Each row has a hidden stage along a path, written after it and counted from one end. A new block has a new path.
121  -111  133  135  279  -40  -72  -38  -130  117  -39  22  -51  59  -137  -71  -106  130  91  -190  131  -28  -18  -193  -21  144  1  -70  -2  -17  -55  184  -277  -68  -144  -127  39  -201  -119
12
-26  -115  -64  121  217  -33  -124  118  -164  100  47  197  -32  -16  -86  -30  89  0  -125  -114  323  -4  -25  -118  -97  -54  -142  -59  -18  81  107  -20  45  30  -47  83  62  42  -49
26
-201  -118  -63  155  -46  14  253  13  -128  16  199  427  -222  180  9  -44  -17  2  161  88  285  174  15  172  -186  128  -325  62  104  41  -24  -58  179  -167  -50  220  -262  139  14
19
-355  26  -3  36  14  98  189  -135  12  -136  109  448  -62  149  30  -60  -215  -53  138  -12  208  340  127  166  157  10  -300  -5  179  75  -76  -71  130  -15  -69  -68  -123  -32  0
20
-430  103  49  61  245  -30  240  -144  -69  -200  69  477  -20  -47  81  -345  35  -299  -75  -354  257  189  155  52  134  -344  -56  -69  253  -35  -136  181  171  198  265  -28  184  -55  -42
19
200  20  4  -15  323  8  -302  -36  -91  54  -156  -177  153  -207  -32  -191  14  -50  -46  -231  -193  -35  -17  -158  113  -53  257  -112  6  18  -84  262  -258  138  45  -149  191  -109  30
2
-177  142  -61  4  126  -82  16  107  -97  -175  24  334  29  -162  43  -59  24  -159  -148  -190  336  104  43  -84  137  -220  -154  -162  142  28  -60  -35  112  207  210  36  224  66  -25
24
282  -65  -27  -39  133  -65  -64  140  -152  54  -11  -210  -35  -125  -9  -175  152  -13  12  -115  -112  -110  -65  -11  -106  176  235  11  -1  -48  -160  34  -124  -9  69  143  68  -38  -35
11
433  -36  1  12  99  -72  -231  176  -106  128  -105  -248  -3  -134  -111  180  -174  253  116  102  -32  -57  -106  -186  26  376  -11  -92  -112  20  -68  -43  -364  -91  -167  -75  46  -90  -58
9
-175  -32  -224  -159  141  162  -107  19  28  17  42  7  81  -160  58  -200  105  -226  -153  48  -180  234  126  300  136  -47  88  182  14  138  17  -257  286  155  0  54  69  5  41
26
-278  44  -146  -132  55  59  128  -113  68  -90  28  105  44  -199  147  -327  70  -295  -33  34  -220  263  180  386  209  -119  133  184  128  10  -157  -114  292  166  183  20  110  -16  58
16
-126  34  -42  -137  -3  -20  137  -66  -24  -195  41  71  52  -65  142  -355  134  -209  19  -172  -74  107  81  214  104  -86  188  37  192  -65  -255  -27  148  106  214  81  75  -10  40
15
-270  -12  45  140  39  -14  139  -50  -86  -122  102  499  -96  198  -39  -4  -136  25  94  -127  444  196  41  -32  58  -38  -350  -125  173  35  -45  16  55  -37  -50  -11  -109  10  -38
21
356  71  -42  -187  -20  -55  -167  143  -37  -84  -103  -308  102  -194  30  -5  -62  74  73  7  -192  -19  -55  -23  151  254  185  -78  11  -22  -227  -123  -224  36  25  -25  118  -67  4
9
-47  -33  72  114  208  -128  68  -29  -142  -17  1  185  -37  -39  -18  -214  63  -58  -8  -259  221  -31  18  -100  -21  -101  25  -91  106  -71  -112  185  -59  54  128  6  138  -64  -68
14
-364  129  -46  2  32  38  192  -82  17  -184  68  449  -22  -37  77  -54  -193  -141  52  -1  197  339  141  147  228  -93  -281  -28  184  53  -100  -89  161  101  75  -72  34  9  7
20
-316  -36  11  159  298  -23  41  -35  -111  -22  53  408  -61  26  -64  -200  86  -155  -132  -290  350  110  86  -51  52  -253  -114  -67  129  23  12  137  145  123  81  8  105  -46  -83
23
-138  -1  -192  -197  153  199  -56  26  -21  -36  93  10  75  -117  93  -240  98  -243  -125  -43  -176  217  111  267  50  -16  103  159  45  142  -19  -234  231  130  14  92  53  2  44
26
377  -150  43  109  141  -162  -193  153  -175  146  -75  -182  -41  -45  -136  1  65  200  39  -88  115  -198  -128  -217  -103  208  93  -108  -70  -62  -74  100  -271  -83  -71  45  45  -65  -79
10
-382  146  -96  -160  -65  28  174  -72  42  -342  76  333  67  -41  167  -272  57  -284  -35  -157  87  281  148  269  278  -231  -19  -22  281  4  -220  -137  313  192  246  53  63  49  60
21
-393  169  15  1  161  -32  307  -44  -121  -290  130  502  -48  -51  133  -335  94  -343  -83  -375  283  172  119  66  60  -314  -73  -100  302  -29  -187  117  217  198  352  113  160  40  -19
20
519  -150  -55  -62  -112  29  -240  172  -132  107  -13  -341  -21  96  -65  103  -36  294  236  139  -167  -81  -181  -27  -155  517  67  -29  -77  41  -106  -100  -301  -246  -251  130  -267  36  60
5
428  -174  1  31  149  -29  -261  129  -189  158  -44  -300  -12  18  -102  -113  146  146  67  -134  -111  -193  -147  -132  -190  257  233  -48  -55  -13  -84  128  -269  -114  -105  120  -74  -41  -7
5
333  -124  -12  108  403  -68  -347  93  -158  273  -149  -271  26  -228  -155  -110  109  47  -100  -137  -122  -159  -68  -215  -42  73  247  -34  -136  5  19  236  -267  56  -41  -52  190  -124  -60
5
136  132  65  22  211  -130  -9  78  -120  -55  -74  60  18  -234  -7  14  -162  11  11  -131  139  5  -8  -213  106  44  -45  -167  47  -32  -136  96  -255  101  108  -120  268  -95  -83
12
19  -158  -36  179  176  -58  -30  13  -87  226  0  100  -118  -63  -104  -4  -57  81  58  121  98  56  13  13  -44  136  -119  74  -72  21  43  35  -38  -72  -115  -18  -4  -43  -61
14
304  63  -155  -141  -49  10  -298  70  -15  -26  -136  -233  162  -241  70  26  -80  54  87  138  -285  61  -53  30  165  149  102  -90  -17  57  -129  -32  -179  42  18  -51  24  79  162
0
233  -17  -152  3  319  75  -272  59  -107  237  -92  -225  34  -335  -17  -110  30  -85  -52  65  -366  26  -8  19  -25  106  186  79  -121  96  19  141  -139  79  10  1  113  -4  67
1
280  52  -114  -170  -82  4  -281  30  -16  -110  -130  -229  194  -159  90  -69  -16  32  91  17  -264  29  -60  28  171  95  179  -131  60  23  -189  14  -175  44  51  -38  8  61  169
0
341  -10  -197  -179  63  50  -293  126  -20  107  -103  -414  103  -310  42  -89  74  -30  3  163  -469  20  -31  154  76  225  292  96  -91  55  -107  -109  -83  59  7  55  59  16  92
4
472  -54  7  53  80  -139  -283  187  -193  77  -98  -200  29  -94  -81  69  12  211  70  -76  63  -198  -185  -287  -97  213  63  -202  -51  -21  -82  123  -364  -65  -39  44  30  29  12
4
-385  166  -72  -82  -21  87  209  -92  51  -239  87  414  -5  -40  120  -77  -207  -174  71  27  101  394  164  236  275  -62  -249  2  208  75  -134  -158  199  111  79  -63  10  11  37
20
355  -12  -1  -93  137  -95  -292  90  -111  -32  -136  -304  144  -148  -16  -192  155  21  -30  -253  -130  -165  -93  -154  60  33  345  -145  35  -59  -187  133  -244  83  95  -3  150  -67  20
5
-74  21  -68  -74  71  -23  106  -14  -51  -76  32  54  -1  -139  95  -274  101  -182  -1  -80  -86  95  69  184  54  -34  135  65  109  -39  -177  -21  115  88  174  89  99  -7  21
14
-257  -122  -23  178  10  58  182  -45  -86  34  161  457  -196  236  -52  16  -132  54  162  77  316  243  43  124  -81  129  -388  42  91  78  25  -48  128  -161  -166  86  -264  52  -21
20
-429  103  71  108  250  -42  174  -133  -59  -185  40  533  -15  -7  18  -220  -56  -207  -64  -333  371  205  140  -44  194  -325  -173  -132  234  -12  -89  172  108  179  179  -108  181  -75  -67
20
-220  -35  46  60  10  -28  216  -96  -88  -143  107  350  -70  154  49  -226  15  -74  112  -192  246  120  48  88  -23  -59  -111  -45  205  -40  -153  65  89  -31  71  69  -76  10  2
17
-285  -49  10  207  90  7  139  -58  -71  2  99  507  -147  135  -67  59  -204  50  110  31  392  242  68  10  37  23  -427  -42  95  70  36  5  66  -70  -120  -41  -112  7  -47
20
313  -142  -160  -57  61  34  -318  63  -80  157  -77  -322  70  -120  -12  -155  172  29  36  66  -342  -57  -78  97  -58  164  265  62  -64  36  -55  40  -82  -32  -45  109  -79  59  123
2
-14  -61  -90  34  81  -26  -10  -3  -8  104  -16  45  -35  -142  -7  -46  -65  -1  51  159  -44  131  59  139  82  107  -46  98  -24  19  -40  -79  39  1  -41  -32  38  -26  -10
14
-252  -118  55  286  242  -128  110  -78  -134  74  38  435  -122  44  -84  -145  24  -36  -13  -172  422  49  53  -87  -39  -178  -200  -63  86  -38  22  220  60  12  45  -17  60  -25  -82
17
33  67  -16  -12  229  -94  86  71  -145  -37  11  36  -32  -242  61  -250  120  -187  -69  -197  -5  -18  23  -3  -27  -51  148  -14  77  -59  -162  106  -15  131  251  96  231  -22  -42
13
-270  -105  -108  -71  50  149  0  -73  11  -62  99  166  3  148  9  -266  128  -143  -22  -102  -2  225  107  278  91  -48  30  119  132  74  -57  -141  276  34  -56  86  -132  -18  24
24
256  -19  -17  6  156  -109  -74  146  -144  67  -45  -135  -31  -191  -24  -74  54  17  4  -62  -23  -90  -58  -82  -49  148  118  -35  -22  -42  -124  41  -160  17  73  65  142  -39  -54
11

Each row has a hidden stage along a path, written after it and counted from one end. A new block has a new path.
156  -113  86  154  -153  -22  279  -92  -154  132  -2  30  77  -33  -89  59  57  42  3  -118  50  127  -161  -152  2  65  -15  22  69  -47  -117  -52  -13  130  18  11  239  37  -41
7
139  -158  -61  -229  -89  -139  343  -35  -102  -52  -91  164  177  49  -27  -12  149  43  214  -225  -119  87  -263  -40  178  124  108  55  70  10  -252  66  -39  -194  21  -55  187  -133  63
14
69  60  -56  -229  -59  67  93  -24  -229  -47  142  -51  91  -120  7  -15  25  -9  164  31  4  -167  -30  12  218  103  24  28  27  -65  35  66  34  -102  22  72  143  -19  69
19
-141  167  -80  -193  -55  -52  -8  141  28  -242  32  147  9  9  123  -120  60  78  75  105  -106  -144  115  152  84  236  91  18  33  -31  -206  -75  -1  -253  30  51  132  -105  -41
17
-95  103  -133  -324  55  -172  50  208  61  -236  -74  114  -48  23  227  1  111  -24  172  61  -136  -11  -4  68  168  133  6  87  87  -31  -220  -25  -53  -252  138  -5  2  -33  -27
11
-71  -26  -149  346  17  133  26  -30  -272  -19  85  -328  146  -54  -105  -79  46  146  -37  172  131  -270  282  -66  236  -38  -146  86  13  -103  220  -59  8  286  -29  29  102  71  158
3
-52  -70  -84  -269  11  -188  64  8  -78  -159  -9  45  13  45  37  7  67  95  101  -90  -88  -20  -128  -21  154  113  99  48  50  0  -91  -9  6  -231  20  56  126  -181  -16
16
-162  102  8  309  -31  -19  -93  10  -57  -18  88  -95  -99  7  53  -23  20  128  -151  143  98  -42  175  -77  -38  15  -101  41  60  -72  42  -180  -12  137  30  65  100  14  -94
5
-176  243  82  306  77  -3  -259  6  -72  -4  222  -110  -64  22  -35  107  -65  165  -150  164  130  -11  167  5  -95  -52  -103  11  53  -39  227  -160  172  111  111  28  10  73  -40
1
-354  261  -40  368  79  -53  -377  5  -1  -45  196  -175  -243  60  173  -33  6  158  -190  228  140  -73  281  -78  -64  -118  -174  61  69  -81  213  -209  -10  94  62  51  -63  -43  -102
4
122  -164  227  484  -96  30  149  -282  -190  269  -9  -191  76  -14  -206  32  89  137  -23  -137  145  117  -202  -114  -72  -147  -51  67  77  27  113  -28  58  411  33  22  187  31  -50
3
22  -151  -243  -213  192  -308  54  -153  -277  -9  72  -100  69  156  16  130  183  129  173  -182  -56  91  -213  -259  307  -215  -45  181  105  -35  119  125  -58  -250  77  -84  46  -260  126
15
400  -263  114  -402  -106  -197  550  33  -172  7  -133  247  223  -46  -191  276  46  -14  166  -281  -146  280  -461  -87  80  252  158  28  84  2  -347  62  100  -151  120  7  361  60  -36
11
198  -234  95  -109  27  -209  225  -227  -224  100  -59  -29  122  61  -155  118  165  120  182  -266  -64  165  -415  -93  94  -92  89  125  94  61  -32  119  47  -42  101  7  227  -161  -30
17
-43  60  -152  310  18  93  -20  -83  -311  64  251  -223  120  -19  -99  37  -7  133  -77  108  169  -130  217  -190  179  -84  -167  49  27  -136  275  -59  41  156  -24  -27  78  47  172
2
-27  233  66  -281  -28  -25  -68  133  -87  -159  179  93  -53  -102  46  94  -69  33  1  160  -36  -91  50  106  -3  233  71  -19  28  -59  -61  -76  141  -210  108  144  185  26  -120
19
-195  169  157  289  -141  -9  -77  -32  212  41  -70  70  -214  30  257  -201  144  6  56  10  32  67  -47  97  -146  -19  -41  37  103  39  -171  -124  -111  118  75  3  -42  -42  -191
7
-100  365  226  -156  -196  133  -107  166  98  -148  145  184  -138  -175  135  -69  -102  -36  8  203  -8  -132  76  282  -152  346  112  -105  14  -18  -180  -141  133  -109  81  184  146  91  -217
20
20  89  61  -190  -15  -64  -32  -107  -148  31  155  -1  -47  -43  51  53  40  20  133  -68  13  18  -192  -26  67  -13  34  33  62  -14  62  50  56  -147  83  58  82  -101  -44
19
45  -136  -74  -375  -103  -63  254  123  -52  -153  -110  24  17  -121  91  -4  6  -84  170  -95  -59  -47  -161  -25  240  258  76  -4  46  -32  -173  -15  -43  -101  -11  91  87  12  22
9
-55  132  -187  419  212  4  -170  -191  -376  171  330  -315  128  94  -87  128  96  182  -1  94  190  -41  175  -246  202  -398  -276  153  84  -122  473  38  60  146  105  -158  -60  8  251
1
225  -64  116  167  -159  -37  344  -84  -140  166  2  152  119  1  -97  94  102  39  30  -126  10  212  -190  -133  -48  61  -20  42  95  -52  -212  -29  -1  82  78  -51  273  64  -52
7
-42  -23  -101  -210  22  -175  28  -65  -130  -71  69  29  17  67  55  13  97  90  129  -114  -49  15  -152  -83  161  6  47  69  64  -16  -18  32  -14  -235  29  5  85  -205  19
16
-176  287  108  471  -1  48  -226  -67  -22  96  204  -49  -75  52  33  -8  30  146  -104  131  144  27  157  5  -144  -126  -133  33  74  -38  150  -139  85  157  99  -41  -7  38  -55
2
-115  64  -62  414  -92  149  -18  -114  -150  87  142  -193  33  -26  12  -146  50  93  -27  69  168  -143  167  -96  103  -70  -133  30  38  -80  174  -75  -47  235  -62  -10  25  7  93
3
-175  232  178  475  -76  85  -167  -50  47  71  109  -43  -83  14  36  -78  26  125  -99  116  124  -10  118  86  -177  -37  -73  2  60  1  64  -164  75  222  74  10  26  53  -104
2
238  -328  35  -251  32  -262  365  -145  -155  53  -202  19  149  60  -90  120  209  41  284  -340  -122  215  -509  -97  186  -56  98  143  112  75  -155  154  -9  -73  118  -39  162  -132  15
13
208  -312  18  -472  -75  -193  399  0  -106  -75  -189  80  114  -58  -55  109  58  -39  245  -305  -122  129  -452  -62  216  203  164  25  64  43  -220  77  14  -143  31  59  177  -59  10
12
-234  395  192  465  46  8  -359  -65  65  98  249  2  -132  90  62  45  0  154  -102  116  144  103  97  73  -240  -175  -120  9  93  10  195  -145  159  103  166  -65  -101  37  -84
0
-127  113  67  185  -74  -63  -35  4  56  13  16  38  -144  22  153  -40  70  46  -29  35  39  69  1  -35  -77  14  -57  37  88  -29  -94  -134  -57  52  73  23  50  -18  -136
7
-257  390  263  456  44  -18  -399  -67  124  95  221  17  -172  89  63  50  -22  162  -106  89  143  128  31  113  -301  -159  -80  -11  95  52  192  -166  194  112  175  -39  -118  34  -135
0
-274  133  25  345  57  -61  -287  -40  -34  -9  123  -214  -208  34  94  -4  1  157  -168  153  143  -50  163  -80  -59  -103  -129  56  67  -45  210  -186  16  165  47  87  -11  -33  -121
4
92  -143  -32  -337  -82  -104  276  30  -39  -64  -131  55  30  -63  100  0  90  -88  256  -186  -74  56  -293  -31  216  134  69  32  74  8  -183  56  -68  -107  41  16  51  -34  29
10
-208  321  196  345  -104  150  -184  102  115  -80  118  54  -20  -41  -11  -76  -96  126  -106  187  95  -96  202  254  -179  163  11  -87  24  18  17  -207  199  149  62  38  16  143  -66
0
91  -207  136  313  -50  -75  159  -246  -164  222  -67  -180  -6  10  -81  37  136  87  37  -171  98  144  -260  -176  6  -170  -65  108  100  17  59  -2  -39  295  52  21  141  -34  -74
6
202  -6  133  -184  -95  -31  184  -119  -220  78  118  77  91  -71  -103  119  29  25  128  -126  -12  75  -268  -30  34  81  88  15  56  -12  -50  65  104  -100  79  51  241  -34  -43
19
-139  63  144  -228  -122  -166  43  74  291  -151  -193  263  -149  51  247  -154  123  -17  203  -154  -144  115  -275  210  -65  189  168  -3  95  116  -366  -59  -51  -206  80  28  -10  -155  -187
13
52  65  7  -230  122  -174  -95  -149  -280  72  248  -84  -59  3  4  229  30  61  89  -70  30  96  -218  -177  94  -148  -31  90  87  -43  214  77  88  -188  140  44  82  -122  -23
19
-54  -10  -123  -357  58  -232  94  151  6  -236  -88  117  9  56  119  38  101  48  144  -33  -155  14  -92  35  171  153  74  84  74  -4  -212  -17  -19  -292  99  11  85  -108  -19
13
-240  325  -121  -283  20  -80  -221  176  2  -266  215  115  -127  -3  212  -25  -27  60  6  200  -51  -154  193  82  69  189  29  -8  29  -81  -48  -110  34  -361  62  86  41  -106  -63
18
138  -43  122  276  -145  -34  211  -121  -162  178  82  70  52  3  -118  113  35  96  -100  -91  82  188  -119  -193  -102  31  -44  15  79  -66  -80  -96  26  134  40  -2  262  41  -82
6
-187  87  -179  -311  112  -262  -78  152  19  -276  13  105  -65  107  174  22  79  108  64  42  -127  -23  31  7  146  114  42  76  70  -28  -126  -66  -21  -359  81  11  39  -182  -34
14

Each row has a hidden stage along a path, written after it and counted from one end. A new block has a new path.
-197  213  45  -276  -20  107  -19  -340  69  153  50  -42  92  -228  100  -53  -136  13  147  -198  -153  -102  -280  -346  300  -41  -99  159  289  162  -172  2  97  -12  -26  -71  -123  31  65
11
305  13  -133  -48  8  -62  76  205  -37  -73  -23  -92  -106  274  169  11  113  -34  -148  68  117  166  -134  253  -192  178  -103  -87  38  174  -9  49  -54  -100  -34  22  35  63  -203
17
192  87  -97  -121  37  -79  -19  88  11  26  41  -110  -51  183  82  61  -11  12  -38  -1  23  44  -160  83  -24  65  -105  -77  135  109  -109  105  0  -8  -9  34  -7  42  -122
14
182  129  -133  136  74  -116  -56  206  -51  23  61  -88  -44  327  -37  118  -126  -169  -142  97  44  152  -101  -95  -18  73  9  64  203  -52  98  92  93  -186  -22  195  93  -123  -144
17
-49  318  318  212  -72  -77  -97  -300  -22  240  74  206  49  -164  -111  19  -182  -55  102  -61  -305  -162  -140  -378  197  32  -55  427  364  26  19  71  170  57  -173  -68  -52  67  79
5
-281  55  84  -297  90  207  -250  -613  183  185  -114  -20  52  -381  -311  -176  33  363  314  -149  -429  -251  -252  -144  178  -80  214  161  10  193  245  17  -38  179  -55  -83  -36  251  181
5
101  38  -107  199  46  0  -4  208  -92  -6  -39  -42  -106  324  -45  38  35  -184  -211  131  87  243  -84  -22  -136  147  121  136  88  -9  306  -30  19  -378  -81  192  157  -93  -149
22
102  70  -131  168  47  -1  1  167  -66  -13  -21  -52  -54  277  -22  19  -32  -199  -194  113  70  231  -97  -90  -77  129  81  141  122  -2  267  -17  61  -336  -52  195  122  -109  -143
20
-275  62  -24  -364  114  170  -260  -530  215  180  -95  -108  54  -335  -306  -142  -16  352  298  -136  -379  -237  -270  -132  201  -106  191  48  18  134  198  70  -44  177  8  -27  -45  204  160
8
-22  242  130  -97  -72  -30  5  -181  2  141  122  39  39  -79  121  39  -140  -57  44  -133  -104  -100  -207  -238  200  -5  -191  178  325  102  -282  71  107  30  -91  -74  -115  30  7
10
226  -192  -18  228  90  -104  -436  102  -36  37  -8  63  109  -207  -259  -150  -141  331  122  249  25  35  507  15  -82  -243  116  73  -94  -29  18  42  78  219  -66  279  -274  156  126
3
-335  4  85  -328  117  268  -292  -631  160  199  -140  -30  73  -423  -302  -213  59  405  369  -165  -407  -213  -207  -212  212  -107  282  183  -17  239  284  -71  -41  113  -54  -61  -35  249  214
2
-259  8  94  -285  110  215  -273  -549  130  196  -128  -21  32  -338  -282  -171  90  387  332  -144  -377  -193  -200  -142  159  -72  252  150  -24  224  267  -56  -59  114  -62  -63  -8  252  173
2
322  -184  -289  115  160  -214  -429  374  16  -13  38  -136  92  -2  -217  -43  -241  262  34  290  177  107  476  90  -94  -268  43  -205  -65  -148  -89  183  71  208  79  404  -266  21  30
11
-10  -173  -285  -212  161  203  -98  -5  77  -62  -205  -217  -158  207  -188  -98  283  166  -63  62  -20  169  -213  292  -219  123  312  -127  -230  156  494  -56  -192  -250  5  136  206  105  -107
22
-146  -204  -346  -308  196  308  -142  -134  117  -63  -226  -262  -84  64  -223  -180  234  214  11  31  -46  158  -198  164  -125  39  382  -106  -246  173  529  -103  -172  -264  38  169  163  84  -36
21
-114  240  362  11  -124  74  -1  -440  -44  177  75  217  53  -271  74  -63  -65  -11  121  -170  -248  -167  -180  -312  212  13  -124  435  306  209  -180  -46  119  44  -217  -182  -124  143  97
4
118  73  -138  152  53  -19  -5  169  -62  -9  -11  -66  -54  288  -28  38  -46  -192  -182  113  62  213  -103  -88  -70  115  75  118  137  -8  240  8  64  -307  -47  196  120  -121  -144
19
-127  339  349  184  -82  -34  -76  -386  -18  258  42  223  101  -277  -78  -37  -197  -68  152  -96  -325  -158  -163  -494  267  34  -57  489  392  72  53  11  198  19  -164  -102  -77  67  108
4
358  67  -48  155  -37  -126  101  326  -155  -85  139  -13  -120  443  214  141  -12  -242  -291  97  210  207  -42  119  -154  116  -166  60  174  46  -207  59  57  -197  -122  118  35  -84  -224
17
370  -259  -434  74  189  -148  -345  477  5  -104  -48  -216  91  72  -128  -112  -160  221  -27  337  287  269  460  158  -181  -176  92  -267  -142  -64  83  93  38  46  130  437  -213  -11  -54
15
-105  -194  -335  -287  187  276  -130  -102  105  -67  -217  -252  -98  99  -213  -156  235  202  -14  39  -37  162  -198  191  -150  54  362  -110  -239  166  513  -90  -172  -258  34  170  171  85  -58
21
-312  244  309  -171  -101  205  -7  -645  46  205  20  159  113  -456  48  -161  -74  56  223  -252  -332  -210  -279  -429  324  -21  -54  441  291  264  -90  -86  118  41  -171  -211  -148  157  163
5
-38  332  207  143  -51  -117  -91  -216  12  237  88  117  62  -125  -93  46  -235  -79  84  -58  -252  -145  -171  -373  217  18  -98  313  386  -21  -31  131  174  57  -102  -27  -62  13  46
8
277  -217  -47  271  115  -144  -475  170  -43  -1  73  43  76  -77  -315  -66  -191  294  51  288  55  12  550  70  -105  -310  120  56  -93  -125  -92  121  90  253  -87  352  -265  108  120
5
-353  186  307  -212  -68  258  -41  -631  12  226  -28  134  119  -461  67  -188  -11  101  277  -274  -296  -164  -250  -470  343  -22  13  428  249  326  -32  -185  90  -53  -158  -197  -118  159  180
1
310  -12  -149  -25  4  -42  90  216  -44  -98  -45  -90  -117  285  166  -10  146  -45  -180  92  135  198  -115  282  -229  194  -83  -76  3  181  40  27  -70  -139  -40  30  50  68  -215
18
-14  -112  -327  -317  202  156  -149  -77  130  -39  -132  -284  -60  139  -194  -78  123  203  31  21  -66  85  -224  159  -75  27  253  -168  -135  133  347  22  -123  -105  70  156  125  58  -67
17
-178  88  93  -242  69  122  -208  -521  168  182  -83  -17  6  -277  -286  -111  43  320  256  -120  -407  -250  -274  -55  119  -28  147  124  28  158  197  71  -50  199  -60  -99  -13  251  124
6
267  81  -94  -87  8  -115  19  149  -10  4  28  -94  -71  212  130  54  27  5  -69  21  53  73  -144  158  -84  116  -145  -100  123  128  -111  107  -18  -1  -9  10  -9  62  -159
14
255  -57  -149  8  -11  29  107  216  -64  -114  -98  -67  -144  275  146  -55  221  -50  -216  108  146  247  -108  313  -286  223  -18  -39  -58  195  161  -36  -101  -238  -70  42  82  81  -214
20
-92  84  -119  -234  28  162  44  -152  15  10  5  -116  44  -18  151  -80  -41  -68  0  -102  15  99  -231  -208  142  24  -11  108  167  199  -26  -79  57  -210  -17  41  -29  -42  -50
16
-180  -178  -395  -416  238  298  -200  -206  164  -45  -181  -317  3  -18  -237  -185  110  254  95  -6  -82  102  -205  39  2  -57  361  -131  -193  165  435  -63  -111  -160  94  201  88  51  5
18
-65  183  0  -205  -10  47  3  -164  20  101  82  -66  52  -51  139  7  -123  -45  56  -140  -54  -25  -231  -252  220  -13  -121  104  279  137  -201  24  99  -51  -30  -16  -84  -12  -14
13
-48  295  331  218  -65  -75  -110  -300  -33  245  62  212  56  -175  -117  11  -167  -42  112  -56  -299  -151  -125  -386  194  28  -37  439  350  37  36  49  171  47  -174  -68  -47  72  79
4
302  93  -83  -67  -9  -135  27  176  -17  5  23  -81  -74  201  156  57  32  0  -75  29  62  72  -136  179  -99  131  -181  -106  124  141  -128  118  -23  21  -10  -10  -22  79  -165
14
-91  86  -118  -239  31  162  43  -157  14  4  7  -122  40  -8  149  -72  -39  -73  -2  -110  9  94  -240  -204  140  26  -10  101  166  195  -23  -75  53  -203  -21  32  -20  -39  -52
16
179  106  -66  -121  21  -90  -28  65  17  52  50  -93  -50  147  74  66  -26  28  -17  -15  -9  10  -163  64  1  55  -125  -71  153  95  -141  120  5  35  -12  12  -21  55  -104
13
-2  284  325  229  -53  -99  -122  -256  -38  231  78  203  17  -92  -136  52  -146  -38  88  -41  -298  -158  -129  -306  156  29  -37  406  328  19  16  77  150  67  -187  -55  -23  78  62
4
17  313  142  121  -28  -158  -99  -112  15  221  102  66  46  -33  -75  92  -246  -84  54  -32  -196  -111  -162  -332  199  9  -113  229  372  -55  -60  158  165  50  -68  13  -50  -15  18
9
